Below are the code and all the weights of a small trained network. Each question names an input and a class and asks about switching units off, where a switched-off unit gives its printed mean instead of its output.

import numpy as np


def w(rows, s, z=0):
    codes = np.array(rows[::2]) - 128.0
    scale = np.full(codes.shape[1], s)
    scale[-1] = z or s
    return codes * scale


def norm(h):
    return h / np.sqrt((h * h).mean(-1, keepdims=True) + 1e-5)


def f(y):
    return np.maximum(y, 0)


def log_softmax(a):
    a = a - a.max(-1, keepdims=True)
    return a - np.log(np.exp(a).sum(-1, keepdims=True))


def net(x, mask):
    res = np.array(x, float).reshape(1, 8) / 4 @ E
    u = 0
    for l in range(2):
        y = f(norm(res) @ A[l][:, :-1].T + A[l][:, -1])
        res = res + np.where(mask[u : u + 3], y, B[l][:, -1]) @ B[l][:, :-1]
        u += 3
    return log_softmax(norm(res)[-1] @ U[:, :-1].T + U[:, -1])


A, B = {}, {}
E = w([
[233,117,41,116],'x0',
[134,71,136,232],'x1',
[182,228,106,198],'x2',
[135,69,115,195],'x3',
[173,172,63,86],'x4',
[111,219,84,194],'x5',
[80,105,104,254],'x6',
[216,56,240,136],'x7',
],0.0059)
A[0] = w([
[158,201,12,141,90],'L0N1',
[59,92,46,254,3],'L0N2',
[248,28,165,157,23],'L0N3',
],0.0054,0.0011)
B[0] = w([
[173,212,30,70,253],'L0N1',
[1,116,244,94,245],'L0N2',
[245,56,110,140,241],'L0N3',
],0.0082,0.0031)
A[1] = w([
[92,3,77,130,251],'L1N1',
[71,87,67,132,176],'L1N2',
[248,198,254,179,207],'L1N3',
],0.0078,0.0028)
B[1] = w([
[202,255,129,108,255],'L1N1',
[178,98,239,219,187],'L1N2',
[47,27,50,141,251],'L1N3',
],0.012,0.0044)
U = w([
[233,84,131,83,113],'0',
[156,152,130,85,2],'1',
[63,104,167,16,123],'2',
[70,157,195,196,241],'3',
[149,12,97,176,121],'4',
[115,200,7,85,83],'5',
],0.018,0.0031)

Each question gives the input, the list of numbers given to net, and the class t.
The units are the neurons (one row each of A and B). Each row of codes is followed by its name. A weight is (code - 128) times the scale printed after its matrix; where a second scale follows, it is the last column's (A, B and U).
mask holds one flag per neuron, layer by layer. A switched-off neuron (its flag False) gives its mean, the last column of its row in B, instead of its output. The means were averaged over made-up inputs and are rounded, as every weight is.
A unit's drop is (log p(t) with every unit on - log p(t) with that unit switched off) / (log p(t) with every unit on - log p(t) with every unit switched off).
The circuit of an input: a set's keep is (log p(t) with only the set's units on - log p(t) with every unit switched off) / (log p(t) with every unit on - log p(t) with every unit switched off). Starting from all 6 units, units are removed one at a time, each time the one whose removal leaves the highest keep (on an exact tie, the one counted first), for as long as the keep stays at least 0.8.
circuit, biggest first: the units of the circuit, biggest drop first
k most important neurons: the k neurons with the biggest drops, biggest first
top k neurons in layer l: the k neurons of layer l with the biggest drops, biggest first
drop when u is switched off: that unit's drop, to one decimal
input [2,7,-4,7,-2,-6,1,-4], class 0: 2 most important neurons => L1N1, L0N3
input [7,3,-8,8,-3,-2,2,6], class 0: circuit, biggest first => L1N1
input [7,-4,7,-5,-3,6,-2,7], class 4: 2 most important neurons => L1N3, L1N1
input [2,1,-6,5,-8,-5,3,2], class 0: 3 most important neurons => L1N1, L1N3, L0N3
input [-3,8,-2,4,2,-6,8,2], class 3: circuit, biggest first => L1N1, L0N2
input [-5,6,-7,6,2,2,-6,-2], class 3: top 2 neurons in layer 0 => L0N3, L0N1
input [-8,4,2,-2,5,-7,-7,8], class 4: circuit, biggest first => L1N3, L1N1
input [0,-6,-3,-2,-8,-4,1,-8], class 3: 3 most important neurons => L1N2, L0N1, L1N3
input [-8,8,4,-3,-5,-7,1,7], class 4: top 2 neurons in layer 0 => L0N2, L0N3
input [5,4,2,5,-3,-2,7,-3], class 3: circuit, biggest first => L0N2, L1N1
input [2,4,-8,0,8,-8,3,-5], class 0: 2 most important neurons => L1N2, L1N1
input [-1,7,-8,6,-3,-5,-4,-6], class 3: circuit, biggest first => L1N2, L1N1, L0N1
input [6,3,3,0,0,7,-1,6], class 4: top 2 neurons in layer 1 => L1N3, L1N1
input [-3,0,0,3,2,-3,2,-3], class 3: most important neuron => L1N2
input [4,2,0,2,-3,4,8,-6], class 3: 2 most important neurons => L0N2, L1N2
input [5,1,-8,8,-2,0,5,5], class 0: top 2 neurons in layer 1 => L1N1, L1N3
input [1,3,6,-4,-1,-4,-8,8], class 4: 2 most important neurons => L1N3, L1N1
input [-2,-1,3,3,-6,1,-7,6], class 4: drop when L1N3 is switched off => 0.4
input [4,-5,-8,1,-4,-2,7,-8], class 3: drop when L0N3 is switched off => 0.0
input [6,7,1,-2,-4,-3,7,-4], class 3: drop when L0N2 is switched off => 0.2
input [-1,6,1,6,5,1,1,0], class 3: circuit, biggest first => L0N2
